Below are the code and all the weights of a small trained network. Each question names an input and a target symbol and asks about switching units off, where a switched-off unit gives its printed mean instead of its output.

import numpy as np


def w(rows, s, z=0):
    codes = np.array(rows[::2]) - 128.0
    scale = np.full(codes.shape[1], s)
    scale[-1] = z or s
    return codes * scale


def f(y):
    return np.maximum(y, 0)


def softmax(a):
    e = np.exp(a - a.max(-1, keepdims=True))
    return e / e.sum(-1, keepdims=True)


def log_softmax(a):
    a = a - a.max(-1, keepdims=True)
    return a - np.log(np.exp(a).sum(-1, keepdims=True))


def net(x, mask):
    ids = ['ΦΩαβγδζηθλμξστψ'.index(c) for c in x.split()]
    T = len(ids)
    res = E[ids] + P[:T]
    u = 0
    for l in range(3):
        q, k, v = (res @ M[l].T for M in (Q, K, V))
        z = softmax(np.where(np.tri(T) > 0, q @ k.T / 2**0.5, -1e9)) @ v
        res = res + np.where(mask[u], z, O[l][:, -1]) @ O[l][:, :-1]
        u += 1
        y = f(res @ A[l][:, :-1].T + A[l][:, -1])
        res = res + np.where(mask[u : u + 4], y, B[l][:, -1]) @ B[l][:, :-1]
        u += 4
    return log_softmax(res[-1] @ U[:, :-1].T + U[:, -1])


Q, K, V, O, A, B = {}, {}, {}, {}, {}, {}
E = w([
[206,100,27,159,55,118,150,195,87,155,104],'Φ',
[154,152,212,238,124,133,151,102,14,124,139],'Ω',
[139,158,104,97,157,8,105,174,154,76,165],'α',
[196,197,84,196,106,88,126,174,155,175,152],'β',
[157,82,192,86,188,116,63,36,172,112,107],'γ',
[138,25,88,162,143,146,76,159,61,153,101],'δ',
[82,169,57,105,184,199,198,146,48,38,171],'ζ',
[92,129,125,231,166,127,206,65,171,126,28],'η',
[66,110,149,178,56,143,13,125,156,118,132],'θ',
[180,58,131,17,134,165,180,82,87,112,198],'λ',
[180,171,172,130,62,120,131,159,121,67,123],'μ',
[75,68,165,108,85,164,195,136,209,122,117],'ξ',
[125,168,137,146,85,120,54,126,167,92,145],'σ',
[131,223,128,181,160,51,90,131,192,140,205],'τ',
[90,59,99,193,124,189,52,99,83,71,200],'ψ',
],0.015)
P = w([
[216,55,175,227,170,213,180,253,189,20,115],'0',
[176,93,170,183,155,185,138,207,185,59,96],'1',
[142,110,167,158,138,176,116,177,170,80,91],'2',
[126,114,159,150,132,163,111,151,172,101,103],'3',
[119,113,156,131,120,153,105,136,163,109,109],'4',
[103,113,149,132,117,142,108,122,163,124,122],'5',
[102,130,145,129,120,149,112,102,158,140,144],'6',
[102,119,138,113,105,135,114,88,152,133,129],'7',
[87,125,146,105,97,127,106,84,151,139,134],'8',
[91,121,135,99,91,123,108,69,150,146,136],'9',
[81,120,142,92,74,107,103,57,150,138,128],'10',
[79,131,133,88,83,127,108,54,148,155,143],'11',
],0.0066)
Q[0] = w([
[174,209,108,51,124,63,254,160,158,192,68],'L0H1',
[108,50,93,80,141,114,169,166,33,204,106],'L0H1',
],0.0063)
K[0] = w([
[208,202,67,119,139,3,166,194,174,201,143],'L0H1',
[154,9,70,157,148,136,128,194,64,177,54],'L0H1',
],0.0056)
V[0] = w([
[164,166,79,118,88,104,130,168,100,254,54],'L0H1',
[170,115,45,142,129,83,66,211,152,164,121],'L0H1',
],0.0041)
O[0] = w([
[50,90,110,113,89,48,182,99,118,120,195,2],'L0H1',
[102,164,79,118,118,103,147,6,136,199,202,131],'L0H1',
],0.011,0.0024)
A[0] = w([
[171,101,233,123,161,138,253,190,100,87,95,49],'L0N1',
[164,114,88,172,119,113,151,185,110,143,141,253],'L0N2',
[175,190,26,80,176,124,105,165,128,40,110,98],'L0N3',
[113,145,147,190,134,195,117,84,96,111,84,125],'L0N4',
],0.0064,0.0021)
B[0] = w([
[78,144,100,50,106,57,156,43,105,213,175,255],'L0N1',
[121,185,179,93,60,172,8,123,126,2,36,218],'L0N2',
[9,218,117,116,106,101,192,52,109,136,217,171],'L0N3',
[75,111,121,135,134,50,113,144,115,234,118,254],'L0N4',
],0.0066,0.0049)
Q[1] = w([
[212,175,2,180,38,82,114,166,121,103,118],'L1H1',
[122,181,177,143,110,99,156,112,192,146,111],'L1H1',
],0.0087)
K[1] = w([
[232,214,1,181,32,95,125,201,149,36,82],'L1H1',
[100,166,205,98,92,73,172,112,205,227,179],'L1H1',
],0.0059)
V[1] = w([
[95,140,173,157,164,166,104,123,144,106,196],'L1H1',
[136,186,160,131,112,3,149,47,211,177,208],'L1H1',
],0.0039)
O[1] = w([
[93,99,96,2,88,99,131,186,93,247,190,90],'L1H1',
[116,88,149,85,100,190,78,127,64,45,19,254],'L1H1',
],0.0076,0.00059)
A[1] = w([
[65,188,172,230,158,102,116,163,172,94,87,88],'L1N1',
[166,68,206,133,246,175,125,160,185,86,77,116],'L1N2',
[158,114,73,118,138,247,111,254,84,75,44,108],'L1N3',
[90,89,185,158,126,126,82,88,86,108,117,3],'L1N4',
],0.0074,0.0024)
B[1] = w([
[210,130,83,113,209,72,226,143,154,100,142,252],'L1N1',
[34,140,170,105,88,105,154,39,83,71,187,195],'L1N2',
[182,72,227,254,167,219,149,96,131,95,137,171],'L1N3',
[198,140,93,161,155,115,151,173,86,135,157,242],'L1N4',
],0.009,0.0035)
Q[2] = w([
[250,143,104,228,153,133,84,211,254,144,26],'L2H1',
[179,59,165,239,59,218,138,124,49,255,81],'L2H1',
],0.0076)
K[2] = w([
[212,105,109,254,137,135,87,192,175,143,53],'L2H1',
[97,78,157,218,93,189,122,86,60,213,127],'L2H1',
],0.0096)
V[2] = w([
[207,112,158,191,138,189,167,132,104,6,145],'L2H1',
[2,31,87,92,12,128,63,66,59,234,81],'L2H1',
],0.003)
O[2] = w([
[152,175,103,103,151,120,107,150,164,255,117,249],'L2H1',
[161,183,135,158,216,99,164,120,191,114,194,30],'L2H1',
],0.0083,0.0019)
A[2] = w([
[89,80,164,79,67,153,180,128,254,135,123,23],'L2N1',
[157,225,154,70,134,75,148,200,197,102,153,240],'L2N2',
[28,88,27,103,94,118,16,114,102,230,110,115],'L2N3',
[139,105,79,151,219,69,127,144,164,107,185,255],'L2N4',
],0.0067,0.0022)
B[2] = w([
[92,88,87,209,95,82,144,178,97,202,188,208],'L2N1',
[195,108,196,170,39,246,136,206,176,146,82,252],'L2N2',
[90,188,88,58,160,74,87,102,254,138,139,227],'L2N3',
[188,104,75,216,166,186,76,107,139,57,107,246],'L2N4',
],0.0086,0.0024)
U = w([
[35,208,69,144,149,203,191,125,85,103,146,105],'Φ',
[35,78,154,163,88,111,203,149,158,184,157,114],'Ω',
[103,117,109,130,201,121,233,77,172,136,30,125],'α',
[115,138,140,134,139,117,158,118,140,133,138,35],'β',
[220,50,82,10,145,163,206,105,102,171,196,164],'γ',
[147,189,154,162,150,24,150,153,28,170,178,131],'δ',
[112,131,124,133,140,117,163,125,131,129,141,32],'ζ',
[77,179,60,37,129,23,62,157,183,161,102,255],'η',
[69,196,176,104,121,11,93,12,194,126,163,135],'θ',
[116,122,116,133,139,126,158,123,122,125,133,49],'λ',
[114,127,127,131,132,99,159,129,136,119,141,43],'μ',
[183,77,136,243,74,255,69,156,127,26,106,248],'ξ',
[121,129,128,124,136,121,158,121,128,132,140,44],'σ',
[105,132,125,138,137,118,157,114,122,136,125,35],'τ',
[118,129,122,136,132,121,160,120,126,132,133,36],'ψ',
],0.0057,0.0038)

Each question gives the input, a string of symbols that net reads in full, and the target symbol t.
The units are the heads (2 rows each of Q, K, V and O) and the neurons (one row each of A and B). Each row of codes is followed by its name. A weight is (code - 128) times the scale printed after its matrix; where a second scale follows, it is the last column's (O, A, B and U).
mask holds one flag per unit, layer by layer, with each layer's heads first. A switched-off unit (its flag False) gives its mean, the last column of its rows in O or B, instead of its output. The means were averaged over made-up inputs and are rounded, as every weight is.
A unit's drop is (log p(t) with every unit on - log p(t) with that unit switched off) / (log p(t) with every unit on - log p(t) with every unit switched off).
The circuit of an input: a set's keep is (log p(t) with only the set's units on - log p(t) with every unit switched off) / (log p(t) with every unit on - log p(t) with every unit switched off). Starting from the 12 units with the biggest drops (on a tie, the unit counted first), units are removed one at a time, each time the one whose removal leaves the highest keep (on an exact tie, the one counted first), for as long as the keep stays at least 0.8.
circuit, biggest first: the units of the circuit, biggest drop first
top k neurons: the k neurons with the biggest drops, biggest first
top k neurons in layer l: the k neurons of layer l with the biggest drops, biggest first
input λ η ξ Ω θ λ γ α, target ξ: top neuron in layer 2	[L2N2]
input Ω Ω Φ Φ, target η: circuit, biggest first	[L0H1, L2N3]
input Ω Ω β Ω Ω θ σ ζ τ δ Φ, target ξ: circuit, biggest first	[L1N3, L0N2]
input Ω Φ δ λ Ω ξ Φ δ ψ τ, target ξ: circuit, biggest first	[L2N2, L2N4]
input β μ Ω Ω Φ ψ β η Ω λ Ω μ, target ξ: top 2 neurons in layer 0	[L0N4, L0N1]
input Ω Ω Ω, target δ: top 2 neurons	[L1N4, L0N4]
input α β β, target η: top 2 neurons in layer 2	[L2N3, L2N4]
input β Ω β, target η: circuit, biggest first	[L2H1, L2N3, L1N3]
input μ μ Φ β ζ σ Ω Φ τ α, target ξ: top 2 neurons	[L2N2, L2N4]
input Ω ξ λ λ Φ Ω Ω δ δ σ, target ξ: top 2 neurons in layer 1	[L1N1, L1N2]
input ζ τ μ γ Φ λ ζ η δ α δ, target η: top 2 neurons	[L2N3, L1N3]
input λ σ ξ Φ η ζ Φ η Ω Φ δ, target ξ: top 3 neurons in layer 0	[L0N1, L0N3, L0N4]
input σ β Ω δ ξ Φ δ ξ μ, target ξ: top 2 neurons in layer 2	[L2N2, L2N3]
input τ ξ ζ λ λ ξ δ ξ ζ Φ, target ξ: circuit, biggest first	[L0N2, L1N3]
input λ τ Φ δ β λ σ β Φ, target η: circuit, biggest first	[L2N3]
input ξ γ Φ Φ δ λ Φ ξ Ω ψ λ θ, target ξ: top 2 neurons in layer 1	[L1N1, L1N4]
input ξ Φ λ Ω ψ ξ δ ψ, target η: top 3 neurons	[L2N3, L1N3, L0N4]
input ψ ψ θ λ Ω λ ζ Ω ζ λ β, target ξ: circuit, biggest first	[L0N1, L2N2]
input Ω τ θ Φ Ω α η θ ψ β, target ξ: top 2 neurons	[L0N1, L0N2]
input μ λ ψ ξ β δ δ β ξ, target Ω: top 2 neurons	[L2N1, L0N1]
input μ τ λ τ ψ Φ Ω Ω τ Ω ψ, target η: top 3 neurons	[L2N3, L1N1, L0N2]
input λ τ ξ θ σ ζ θ, target η: top neuron in layer 0	[L0N1]
input λ Ω δ Ω λ β Ω ψ η σ, target ξ: top 2 neurons	[L0N1, L2N2]
input μ Φ Φ Ω γ δ ζ δ Ω θ, target ξ: top 2 neurons in layer 0	[L0N1, L0N3]
input δ β μ δ, target η: top 2 neurons in layer 1	[L1N3, L1N2]
